Below are the code and all the weights of a small trained network. Each question names an input and a class and asks about switching units off, where a switched-off unit gives its printed mean instead of its output.

import numpy as np


def w(rows, s, z=0):
    codes = np.array(rows[::2]) - 128.0
    scale = np.full(codes.shape[1], s)
    scale[-1] = z or s
    return codes * scale


def norm(h):
    return h / np.sqrt((h * h).mean(-1, keepdims=True) + 1e-5)


def f(y):
    return np.maximum(y, 0)


def log_softmax(a):
    a = a - a.max(-1, keepdims=True)
    return a - np.log(np.exp(a).sum(-1, keepdims=True))


def net(x, mask):
    res = np.array(x, float).reshape(1, 8) / 4 @ E
    u = 0
    for l in range(2):
        y = f(norm(res) @ A[l][:, :-1].T + A[l][:, -1])
        res = res + np.where(mask[u : u + 7], y, B[l][:, -1]) @ B[l][:, :-1]
        u += 7
    return log_softmax(norm(res)[-1] @ U[:, :-1].T + U[:, -1])


A, B = {}, {}
E = w([
[135,140,115,116],'x0',
[253,118,162,132],'x1',
[126,120,128,137],'x2',
[134,126,107,134],'x3',
[105,196,185,205],'x4',
[132,135,119,122],'x5',
[134,135,119,120],'x6',
[125,115,126,143],'x7',
],0.0058)
A[0] = w([
[107,246,180,114,175],'L0N0',
[68,175,92,94,2],'L0N1',
[69,159,102,126,24],'L0N2',
[118,100,149,103,252],'L0N3',
[117,49,63,34,114],'L0N4',
[120,254,108,213,38],'L0N5',
[71,114,95,126,47],'L0N6',
],0.0098,0.00096)
B[0] = w([
[145,81,82,74,211],'L0N0',
[151,152,138,173,188],'L0N1',
[128,208,59,141,184],'L0N2',
[133,154,125,185,159],'L0N3',
[101,74,222,117,253],'L0N4',
[115,37,254,129,232],'L0N5',
[176,160,83,132,185],'L0N6',
],0.0083,0.0065)
A[1] = w([
[251,118,173,122,240],'L1N0',
[156,241,190,188,2],'L1N1',
[254,110,123,194,221],'L1N2',
[39,188,68,149,198],'L1N3',
[250,174,154,145,75],'L1N4',
[133,144,207,235,48],'L1N5',
[185,94,212,174,54],'L1N6',
],0.0069,0.00072)
B[1] = w([
[9,162,50,216,236],'L1N0',
[94,95,202,166,158],'L1N1',
[62,234,56,172,197],'L1N2',
[158,251,3,127,180],'L1N3',
[118,174,31,120,178],'L1N4',
[178,47,14,7,202],'L1N5',
[161,168,159,69,253],'L1N6',
],0.0048,0.006)
U = w([
[109,2,252,112,250],'0',
[118,217,101,177,6],'1',
],0.007,1.4e-05)

Each question gives the input, the list of numbers given to net, and the class t.
The units are the neurons (one row each of A and B). Each row of codes is followed by its name. A weight is (code - 128) times the scale printed after its matrix; where a second scale follows, it is the last column's (A, B and U).
mask holds one flag per neuron, layer by layer. A switched-off neuron (its flag False) gives its mean, the last column of its row in B, instead of its output. The means were averaged over made-up inputs and are rounded, as every weight is.
A unit's drop is (log p(t) with every unit on - log p(t) with that unit switched off) / (log p(t) with every unit on - log p(t) with every unit switched off).
The circuit of an input: a set's keep is (log p(t) with only the set's units on - log p(t) with every unit switched off) / (log p(t) with every unit on - log p(t) with every unit switched off). Starting from the 12 units with the biggest drops (on a tie, the unit counted first), units are removed one at a time, each time the one whose removal leaves the highest keep (on an exact tie, the one counted first), for as long as the keep stays at least 0.8.
units of the circuit, in order: the units of the circuit, biggest drop first
top k neurons: the k neurons with the biggest drops, biggest first
k most important neurons of layer l: the k neurons of layer l with the biggest drops, biggest first
drop when u is switched off: that unit's drop, to one decimal
input [0,4,-2,2,-3,-3,-3,-3], class 1: units of the circuit, in order => L0N5
input [-8,4,-8,-3,3,-6,-3,-5], class 1: top 4 neurons => L0N4, L1N0, L1N2, L0N5
input [-6,-5,5,-3,-3,5,8,6], class 1: 3 most important neurons of layer 0 => L0N5, L0N2, L0N6
input [4,3,-3,-7,-2,6,5,4], class 1: 2 most important neurons of layer 0 => L0N5, L0N0
input [-3,-6,-1,-2,7,5,0,-3], class 0: top 2 neurons => L0N5, L1N0
input [-2,-2,-3,1,2,3,7,-4], class 0: top 2 neurons => L0N5, L1N3
input [-7,3,6,-7,1,6,-5,-5], class 1: 2 most important neurons of layer 0 => L0N5, L0N4
input [-4,-1,8,5,7,2,-2,-6], class 0: drop when L0N5 is switched off => 0.1
input [5,0,-8,2,6,5,-7,-1], class 0: drop when L0N5 is switched off => 0.2
input [-1,2,-8,5,6,1,2,-3], class 0: drop when L0N5 is switched off => 1.9
